Here is a tiny trained network, its code and every weight. The questions are about switching its units off for an input and a target symbol, where a switched-off unit gives its printed mean instead of its output.

import numpy as np


def w(rows, s, z=0):
    codes = np.array(rows[::2]) - 128.0
    scale = np.full(codes.shape[1], s)
    scale[-1] = z or s
    return codes * scale


def f(y):
    return np.maximum(y, 0)


def softmax(a):
    e = np.exp(a - a.max(-1, keepdims=True))
    return e / e.sum(-1, keepdims=True)


def log_softmax(a):
    a = a - a.max(-1, keepdims=True)
    return a - np.log(np.exp(a).sum(-1, keepdims=True))


def net(x, mask):
    ids = ['βγεζημπστφψ'.index(c) for c in x.split()]
    T = len(ids)
    res = E[ids] + P[:T]
    u = 0
    for l in range(3):
        q, k, v = (res @ M[l].T for M in (Q, K, V))
        z = softmax(np.where(np.tri(T) > 0, q @ k.T / 3**0.5, -1e9)) @ v
        res = res + np.where(mask[u], z, O[l][:, -1]) @ O[l][:, :-1]
        u += 1
        y = f(res @ A[l][:, :-1].T + A[l][:, -1])
        res = res + np.where(mask[u : u + 16], y, B[l][:, -1]) @ B[l][:, :-1]
        u += 16
    return log_softmax(res[-1] @ U[:, :-1].T + U[:, -1])


Q, K, V, O, A, B = {}, {}, {}, {}, {}, {}
E = w([
[199,101,126,147],'β',
[183,112,158,116],'γ',
[166,171,193,160],'ε',
[173,110,143,94],'ζ',
[135,253,49,170],'η',
[220,195,204,169],'μ',
[198,124,173,136],'π',
[134,143,180,109],'σ',
[176,130,151,71],'τ',
[173,144,189,117],'φ',
[222,93,129,145],'ψ',
],0.023)
P = w([
[88,66,187,13],'0',
[176,105,140,252],'1',
[130,99,166,224],'2',
[152,128,167,240],'3',
[147,148,175,244],'4',
[154,159,179,247],'5',
[148,168,188,239],'6',
[156,168,190,225],'7',
[154,170,196,206],'8',
[164,163,199,177],'9',
[169,162,198,133],'10',
[199,161,193,155],'11',
],0.012)
Q[0] = w([
[205,89,12,109],'0.h1',
[100,184,170,162],'0.h1',
[254,185,197,118],'0.h1',
],0.0062)
K[0] = w([
[105,128,137,102],'0.h1',
[2,171,97,72],'0.h1',
[117,164,34,52],'0.h1',
],0.0065)
V[0] = w([
[30,79,147,102],'0.h1',
[81,254,118,77],'0.h1',
[99,87,83,63],'0.h1',
],0.0092)
O[0] = w([
[85,95,131,161,1],'0.h1',
[213,26,37,110,221],'0.h1',
[4,146,108,162,29],'0.h1',
],0.013,0.0093)
A[0] = w([
[6,2,41,77,214],'0.n1',
[113,49,149,92,194],'0.n2',
[161,107,178,215,157],'0.n3',
[115,234,103,150,24],'0.n4',
[65,130,51,173,37],'0.n5',
[52,106,163,129,15],'0.n6',
[137,145,171,128,52],'0.n7',
[200,71,223,170,128],'0.n8',
[107,163,138,84,208],'0.n9',
[193,183,81,149,175],'0.n10',
[101,164,213,166,252],'0.n11',
[177,53,120,113,139],'0.n12',
[50,214,64,154,7],'0.n13',
[208,233,97,119,160],'0.n14',
[177,207,198,168,70],'0.n15',
[155,90,57,79,89],'0.n16',
],0.0085,0.0034)
B[0] = w([
[94,82,106,39,133],'0.n1',
[207,168,160,193,141],'0.n2',
[123,157,142,29,182],'0.n3',
[126,83,147,99,142],'0.n4',
[173,251,22,214,129],'0.n5',
[96,143,179,101,131],'0.n6',
[189,114,76,127,143],'0.n7',
[132,188,105,120,240],'0.n8',
[138,195,129,151,134],'0.n9',
[68,100,178,120,231],'0.n10',
[134,206,173,163,158],'0.n11',
[121,142,163,135,211],'0.n12',
[129,254,113,20,129],'0.n13',
[47,39,167,160,253],'0.n14',
[139,136,43,98,201],'0.n15',
[136,133,163,177,185],'0.n16',
],0.0072,0.025)
Q[1] = w([
[128,111,217,204],'1.h1',
[135,53,9,113],'1.h1',
[179,102,2,76],'1.h1',
],0.0062)
K[1] = w([
[93,90,255,59],'1.h1',
[125,193,27,76],'1.h1',
[168,135,55,159],'1.h1',
],0.009)
V[1] = w([
[225,65,155,71],'1.h1',
[209,133,30,80],'1.h1',
[84,1,140,107],'1.h1',
],0.0087)
O[1] = w([
[163,123,6,100,247],'1.h1',
[107,103,104,159,101],'1.h1',
[159,76,162,141,108],'1.h1',
],0.012,0.014)
A[1] = w([
[74,136,98,197,65],'1.n1',
[171,140,123,91,215],'1.n2',
[115,109,122,45,62],'1.n3',
[118,143,119,90,156],'1.n4',
[14,128,98,147,26],'1.n5',
[135,16,112,162,231],'1.n6',
[138,99,175,164,3],'1.n7',
[131,140,188,91,69],'1.n8',
[95,136,120,83,84],'1.n9',
[82,153,97,96,182],'1.n10',
[166,109,90,117,98],'1.n11',
[103,159,129,54,162],'1.n12',
[5,178,71,187,156],'1.n13',
[162,52,146,154,183],'1.n14',
[175,180,132,156,143],'1.n15',
[135,116,179,126,46],'1.n16',
],0.013,0.0044)
B[1] = w([
[224,98,68,189,133],'1.n1',
[74,167,136,210,245],'1.n2',
[68,125,123,179,163],'1.n3',
[145,137,118,213,156],'1.n4',
[254,183,97,72,135],'1.n5',
[123,161,165,173,251],'1.n6',
[151,141,67,139,133],'1.n7',
[127,100,169,132,173],'1.n8',
[101,106,85,161,141],'1.n9',
[105,178,86,77,150],'1.n10',
[91,125,179,89,244],'1.n11',
[157,95,99,144,181],'1.n12',
[122,64,90,32,154],'1.n13',
[72,169,120,85,229],'1.n14',
[128,101,168,197,202],'1.n15',
[110,89,145,145,143],'1.n16',
],0.0082,0.021)
Q[2] = w([
[126,86,81,129],'2.h1',
[67,148,201,91],'2.h1',
[158,10,130,116],'2.h1',
],0.012)
K[2] = w([
[126,247,165,122],'2.h1',
[64,116,178,76],'2.h1',
[117,204,77,95],'2.h1',
],0.011)
V[2] = w([
[166,144,245,157],'2.h1',
[175,121,143,231],'2.h1',
[94,13,119,210],'2.h1',
],0.011)
O[2] = w([
[204,173,193,65,247],'2.h1',
[247,154,55,112,192],'2.h1',
[136,65,107,171,192],'2.h1',
],0.011,0.012)
A[2] = w([
[185,148,95,97,128],'2.n1',
[80,219,223,87,82],'2.n2',
[151,144,223,15,107],'2.n3',
[111,46,51,116,52],'2.n4',
[79,17,154,66,195],'2.n5',
[64,116,106,185,2],'2.n6',
[27,228,143,145,153],'2.n7',
[129,126,129,127,95],'2.n8',
[196,160,33,128,102],'2.n9',
[142,160,181,178,144],'2.n10',
[118,215,133,61,10],'2.n11',
[158,150,165,69,104],'2.n12',
[102,182,52,1,107],'2.n13',
[72,117,195,76,108],'2.n14',
[95,171,27,122,184],'2.n15',
[93,82,149,83,210],'2.n16',
],0.0095,0.0086)
B[2] = w([
[47,165,179,176,183],'2.n1',
[143,69,98,65,236],'2.n2',
[75,91,67,189,250],'2.n3',
[177,162,244,145,140],'2.n4',
[197,160,123,81,143],'2.n5',
[9,107,62,2,141],'2.n6',
[6,87,215,136,188],'2.n7',
[169,140,124,178,128],'2.n8',
[72,90,120,81,199],'2.n9',
[127,70,86,17,212],'2.n10',
[205,221,141,169,189],'2.n11',
[108,106,87,147,200],'2.n12',
[130,77,185,136,173],'2.n13',
[156,221,96,107,162],'2.n14',
[211,167,114,169,172],'2.n15',
[205,129,132,188,141],'2.n16',
],0.0077,0.022)
U = w([
[108,146,107,60,101],'β',
[159,157,97,65,109],'γ',
[110,190,172,194,94],'ε',
[141,86,116,68,1],'ζ',
[160,134,113,165,148],'η',
[79,145,104,133,113],'μ',
[114,173,232,146,239],'π',
[198,142,244,126,126],'σ',
[69,23,195,164,129],'τ',
[157,199,169,116,181],'φ',
[97,147,165,87,174],'ψ',
],0.011,0.0058)

Each question gives the input, a string of symbols that net reads in full, and the target symbol t.
The units are the heads (3 rows each of Q, K, V and O) and the neurons (one row each of A and B). Each row of codes is followed by its name. A weight is (code - 128) times the scale printed after its matrix; where a second scale follows, it is the last column's (O, A, B and U).
mask holds one flag per unit, layer by layer, with each layer's heads first. A switched-off unit (its flag False) gives its mean, the last column of its rows in O or B, instead of its output. The means were averaged over made-up inputs and are rounded, as every weight is.
A unit's drop is (log p(t) with every unit on - log p(t) with that unit switched off) / (log p(t) with every unit on - log p(t) with every unit switched off).
The circuit of an input: a set's keep is (log p(t) with only the set's units on - log p(t) with every unit switched off) / (log p(t) with every unit on - log p(t) with every unit switched off). Starting from the 12 units with the biggest drops (on a tie, the unit counted first), units are removed one at a time, each time the one whose removal leaves the highest keep (on an exact tie, the one counted first), for as long as the keep stays at least 0.8.
units of the circuit, in order: the units of the circuit, biggest drop first
most important unit: the unit with the biggest drop
k most important neurons: the k neurons with the biggest drops, biggest first
top k neurons in layer l: the k neurons of layer l with the biggest drops, biggest first
input π τ ζ π π τ, target π: units of the circuit, in order => (0.h1)
input φ ψ γ ζ, target φ: units of the circuit, in order => (0.n14 0.h1 0.n10 2.h1)
input γ σ π γ γ, target γ: top 4 neurons in layer 2 => (2.n2 2.n10 2.n3 2.n11)
input τ φ η β ε τ η σ φ π, target τ: top 2 neurons in layer 1 => (1.n11 1.n12)
input σ τ π τ η η η φ μ π η σ, target σ: top 3 neurons in layer 0 => (0.n14 0.n1 0.n15)
input ε ζ μ γ σ σ ψ η ε, target τ: top 2 neurons in layer 1 => (1.n13 1.n2)
input τ γ π η σ τ φ η π γ π τ, target τ: 2 most important neurons => (1.n11 0.n1)
input η η η η τ τ σ μ ζ τ σ π, target η: units of the circuit, in order => (2.h1 0.h1 1.h1 1.n6)
input σ π ζ π, target σ: units of the circuit, in order => (1.h1 0.h1 2.h1)
input η τ η ε τ, target η: units of the circuit, in order => (2.h1 0.h1 2.n7 0.n3)
input φ π σ τ, target φ: 4 most important neurons => (0.n14 1.n14 0.n10 0.n15)
input γ γ β β η ζ, target τ: 2 most important neurons => (0.n10 0.n14)
input φ γ τ β, target φ: top 3 neurons in layer 0 => (0.n14 0.n15 0.n10)
input π π σ, target π: 4 most important neurons => (0.n14 0.n10 2.n7 2.n11)
input ζ τ π π σ π, target ζ: most important unit => 1.h1
input τ μ μ σ ζ μ γ β φ, target τ: 2 most important neurons => (1.n6 0.n1)
input γ σ π η π, target τ: top 3 neurons in layer 1 => (1.n13 1.n6 1.n2)
input ζ ε η η τ η η, target ζ: 3 most important neurons => (1.n14 0.n10 0.n14)
input σ ψ σ ψ, target σ: units of the circuit, in order => (0.h1 1.h1 2.h1)
input τ π γ τ γ γ ε, target τ: units of the circuit, in order => (0.h1 2.h1)
input η η ε ψ η η η, target τ: most important unit => 1.n6
input σ τ γ σ σ μ γ φ ε, target σ: 2 most important neurons => (0.n15 0.n14)
input η η β π ψ σ σ τ ψ η σ ζ, target η: units of the circuit, in order => (2.h1 0.h1 0.n16)
input η ψ β ψ η η μ η, target η: 2 most important neurons => (0.n3 2.n7)
input η ψ η ψ ζ σ η, target η: top 3 neurons in layer 2 => (2.n7 2.n10 2.n2)
